Moves between units:
at | z d
q868 | q533 q842
q564 | q193 q686
q722 | q944 q71
q742 | q340 q73
q817 | q888 q80
q476 | q742 q167
q688 | q534 q260
q259 | q565 q774
q653 | q842 q480
q67 | q43 q595
q114 | q615 q79
q831 | q756 q454
q595 | q655 q221
q167 | q810 q615
q925 | q925 q756
q565 | q144 q653
q144 | q565 q761
q499 | q480 q417
q944 | q688 q255
q686 | q79 q800
q221 | q562 q688
q68 | q340 q193
q774 | q653 q653
q761 | q669 q868
q79 | q862 q981
q981 | q905 q167
q71 | q444 q365
q669 | q919 q533
q80 | q67 q487
q651 | q144 q284
q295 | q487 q444
q365 | q476 q648
q89 | q499 q543
q980 | q80 q295
q454 | q925 q253
q756 | q774 q499
q862 | q114 q669
q810 | q810 q944
q73 | q68 q564
q543 | q284 q259
q417 | q888 q67
q480 | q831 q888
q615 | q564 q686
q43 | q253 q655
q648 | q167 q114
q919 | q651 q543
q533 | q543 q925
q534 | q73 q809
q423 | q533 q144
q888 | q295 q43
q340 | q71 q68
q260 | q809 q742
q487 | q595 q810
q255 | q260 q476
q562 | q295 q534
q809 | q722 q340
q842 | q43 q831
q655 | q980 q562
q284 | q761 q565
q444 | q810 q722
q905 | q423 q651
q253 | q722 q980
q800 | q981 q669
q193 | q648 q862

The rows follow the links: the fewer symbols apart two units are, the more alike their rows tend to be.

Each row is also shifted at random along 7 hidden directions that mean nothing.

Row, then unit:
7,13,-2,-7,-9,9,-18,-7,-26,-11,-8,-3,28,3,9,9,6,-2,6,-11,-8,-6,-5,18,-10,-9,0,1,-8,-5,7,-1,-5,13,5,1,4,-2,-14,2,4,0,-7,2,1 | q423
-57,-1,9,1,-10,-9,6,-11,-21,19,15,-2,-1,4,10,-6,3,-8,-1,0,7,2,5,-11,3,-1,-13,3,-21,6,-12,-17,-1,2,-2,-15,-1,12,7,28,0,-1,-6,10,-10 | q842
1,8,0,17,-6,-16,-6,-3,-3,-22,5,13,13,15,-6,15,1,5,17,-4,1,-12,2,2,-9,-11,-4,-2,2,-7,-21,-3,-6,-18,-2,8,-4,8,14,-22,6,28,-13,-1,-18 | q167
40,12,-9,2,3,6,-6,4,22,-19,-10,5,-3,-4,11,8,6,-9,16,-5,-10,-6,2,-5,2,3,4,-8,25,-15,-6,13,6,-13,0,15,0,2,10,-2,-5,15,-14,0,-19 | q444
9,-12,-5,-10,1,21,-5,-7,-18,6,11,-9,-13,-4,12,18,2,14,7,15,0,-5,7,4,-17,5,-12,3,-8,-7,2,11,-13,4,-25,6,23,-4,-5,-10,3,12,5,-15,9 | q868
25,10,-1,-2,0,-3,-1,17,23,-4,3,-3,-7,-7,0,7,4,-12,1,5,-5,8,2,15,13,9,-4,1,3,13,11,-1,-1,1,15,-2,-8,-3,3,12,-18,-26,-4,-2,11 | q114
-9,-10,-5,8,-13,-1,8,-7,10,6,-5,2,3,-1,-8,-8,0,8,-3,-13,5,-8,-5,-19,7,1,0,8,3,-7,7,20,-2,4,-7,-13,9,1,9,-6,4,3,-1,-5,-6 | q565
5,9,1,2,2,1,1,13,1,2,11,1,-28,2,3,4,-7,-6,-10,13,-9,-2,3,18,5,11,-13,2,14,14,14,13,3,2,19,-3,-4,2,8,0,-9,-13,1,-13,23 | q615
15,-5,4,-5,4,1,1,-1,9,-8,6,-11,-7,-9,14,12,12,-4,-1,15,-25,14,16,-5,-10,16,-7,10,28,-1,1,22,-1,-5,-5,21,15,-12,-10,-2,-14,1,5,-7,12 | q454
13,1,-2,5,-3,-6,7,10,20,-2,0,-1,-1,-5,-8,9,4,-6,3,5,0,5,3,8,9,6,-3,-2,-3,13,6,-2,-1,0,10,-2,-7,-1,3,4,-16,-18,-3,-4,10 | q686
-19,-1,8,-7,3,-11,-6,-16,-4,-30,-7,-19,28,5,12,21,15,6,6,-4,3,17,7,3,0,-13,4,15,-7,-4,-22,-12,-23,-12,-28,13,16,-21,-5,-8,9,4,-1,0,-9 | q543
24,-3,-2,-15,9,-5,-2,6,8,-3,-1,6,38,-5,5,2,-1,-3,24,-20,11,2,-8,-4,5,-10,3,-19,-29,2,5,-29,-6,9,-2,5,-12,10,-12,13,0,-15,-4,10,-9 | q487
17,12,10,-7,11,8,-5,-2,-13,-20,0,3,2,-2,17,4,-18,3,3,-2,-6,-8,0,16,-10,3,-5,-9,16,6,-10,1,10,-6,-3,4,3,4,-3,-18,4,11,2,-11,-1 | q817
2,3,-14,5,-11,12,-1,5,20,4,-20,4,1,-7,-7,-10,3,1,-1,-10,5,-9,-14,0,6,-2,10,3,-6,-8,14,10,5,10,0,-10,-2,-1,-3,4,0,-12,0,3,4 | q651
-10,7,1,-4,2,10,6,-4,-4,7,-1,2,-13,-6,14,3,-7,-7,13,4,11,-8,3,3,-3,0,-7,-19,-14,8,-23,-23,13,-9,-7,-7,-7,18,4,16,-2,7,-9,1,-16 | q43
-2,1,5,30,-22,-15,10,-14,14,-6,-7,16,12,-4,-20,-7,4,6,0,-8,-19,-14,2,-23,-22,12,-4,9,31,-5,-15,25,25,-12,0,-5,2,10,5,-20,-1,35,-4,5,-19 | q831
4,13,9,-2,-2,10,-9,-7,-31,-7,-1,-9,-12,4,8,9,-5,-4,-2,14,-3,0,9,15,-5,-3,4,-5,7,-9,-21,-7,4,-13,3,-7,6,3,13,-7,3,23,-12,-4,-14 | q68
24,-1,-11,-18,17,6,-7,4,2,-2,4,-1,-23,10,5,11,9,-5,3,8,7,7,0,15,8,-10,-2,-1,-6,-3,-3,-18,-16,-5,-11,17,-1,-13,-2,13,9,-4,2,9,2 | q255
-17,7,15,-6,4,-13,0,3,7,-8,-6,0,25,-3,3,-11,-1,-9,-1,-14,2,15,-6,7,7,-3,7,3,-10,10,-5,-24,6,1,2,-4,-11,-3,-10,13,2,-19,5,17,-5 | q417
10,8,-1,4,3,9,-8,3,1,-7,2,-1,-27,1,13,4,-1,-3,4,10,-3,-2,6,-4,-1,2,6,-1,20,-19,-10,12,5,-15,-4,7,5,-1,17,-6,-2,22,-9,-7,-12 | q71

Where do the symbols, taken in turn from left to right, take each start?
Answers are names.
15,-13,-1,-6,14,5,-5,18,21,5,19,-3,-27,-3,5,3,-3,8,5,13,10,8,3,-4,8,5,5,5,-6,-14,5,1,-17,-5,-17,14,7,-10,12,-5,-4,-7,6,-7,3
d d d d z z d d => q761
-20,18,-6,18,-7,0,3,6,10,-4,-10,3,-22,0,-1,2,3,-15,-6,11,-9,-6,-1,17,3,5,-5,1,15,13,-1,10,12,-3,18,-6,-13,3,5,5,-11,-9,-6,-2,13
d z z d d d => q653
-16,0,1,-1,-12,-10,6,-9,4,-3,-4,-3,7,2,3,-5,6,-3,-11,-13,-4,5,0,-10,16,1,-3,13,13,0,2,10,-4,0,0,-11,8,-6,6,8,3,-8,-5,2,-5
z d d z d d d => q980
37,-1,0,-21,7,13,-6,13,6,10,6,-5,5,-17,17,1,4,-10,10,0,-7,12,1,1,3,11,-3,-8,-10,0,18,-6,1,15,6,8,-1,0,-15,26,-13,-22,0,4,7
d z d z z z => q980
17,3,10,5,2,-2,4,-8,6,-19,-5,7,20,-3,-1,6,-10,10,17,-8,4,-9,0,2,-14,-4,0,-7,-1,1,-29,-13,9,-16,-19,2,2,9,1,-22,6,25,1,-1,-24
d d z z => q80
37,5,0,2,1,-3,-5,15,22,-12,8,2,-3,-4,-1,12,3,0,10,4,-1,2,3,7,6,5,1,0,3,-4,-2,3,-4,-11,-1,5,0,-2,12,-8,-10,-3,-7,-7,-3
d d d z d z => q144
-18,7,-16,1,3,26,2,11,14,13,-4,-6,-56,-7,10,8,4,-8,-5,26,11,-4,-1,24,1,8,-6,1,-6,6,2,4,0,-1,-7,-4,1,-5,4,12,-8,-17,4,-6,20
z z d d d => q653
19,12,3,1,-6,2,-4,-7,-12,-3,-13,-6,4,-1,-13,-4,3,-8,-8,3,-3,2,1,8,3,-2,12,-4,6,-4,-7,-4,11,-4,18,-11,-4,1,5,3,-1,6,-9,7,-11
d z d d d d => q925
12,-4,-12,1,0,0,8,-5,-5,11,-12,10,2,4,-16,-8,-3,-1,-2,-5,4,-13,-7,-5,-1,-5,-3,-13,-2,8,8,-1,9,8,15,-6,-13,10,-10,4,6,3,2,5,3
d z d d d => q68
25,15,-19,13,-14,17,-5,7,14,-2,-21,16,-1,-5,-13,-5,-1,1,6,-9,-3,-24,-17,13,-9,2,5,-4,4,-5,17,16,15,10,8,-9,-7,6,-6,-9,1,1,-4,2,4
d d d z d => q761
-7,-8,-1,-5,4,4,-5,-1,-21,17,3,-1,-6,6,-10,-14,-2,2,-7,5,9,4,-5,-7,3,-7,11,-2,-15,-11,6,-10,-3,7,7,-2,-4,-1,-2,8,9,5,1,8,-3
z d z z z d d => q255
38,4,14,1,-5,-5,-9,3,-25,-8,6,1,22,0,-13,1,-14,8,-12,-2,-23,-4,2,14,-9,10,-4,1,22,8,21,23,7,10,28,-4,5,1,-4,-28,-5,4,2,-15,17
d z z z => q114
-3,11,8,-7,6,6,-6,-11,-23,-19,3,1,-8,11,10,13,-6,6,-2,5,-2,-5,3,26,-15,-4,-6,5,9,1,-22,-10,-3,-12,-17,7,10,-5,-2,-18,18,20,6,-1,-5
d z z z => q669
-67,2,13,1,3,-8,11,-5,-1,9,15,-2,-35,5,17,-7,-3,-11,-19,11,4,9,6,0,9,7,-12,13,7,12,-17,-10,3,-11,-10,-8,2,-3,10,17,5,-7,6,5,1
z d d z d => q71
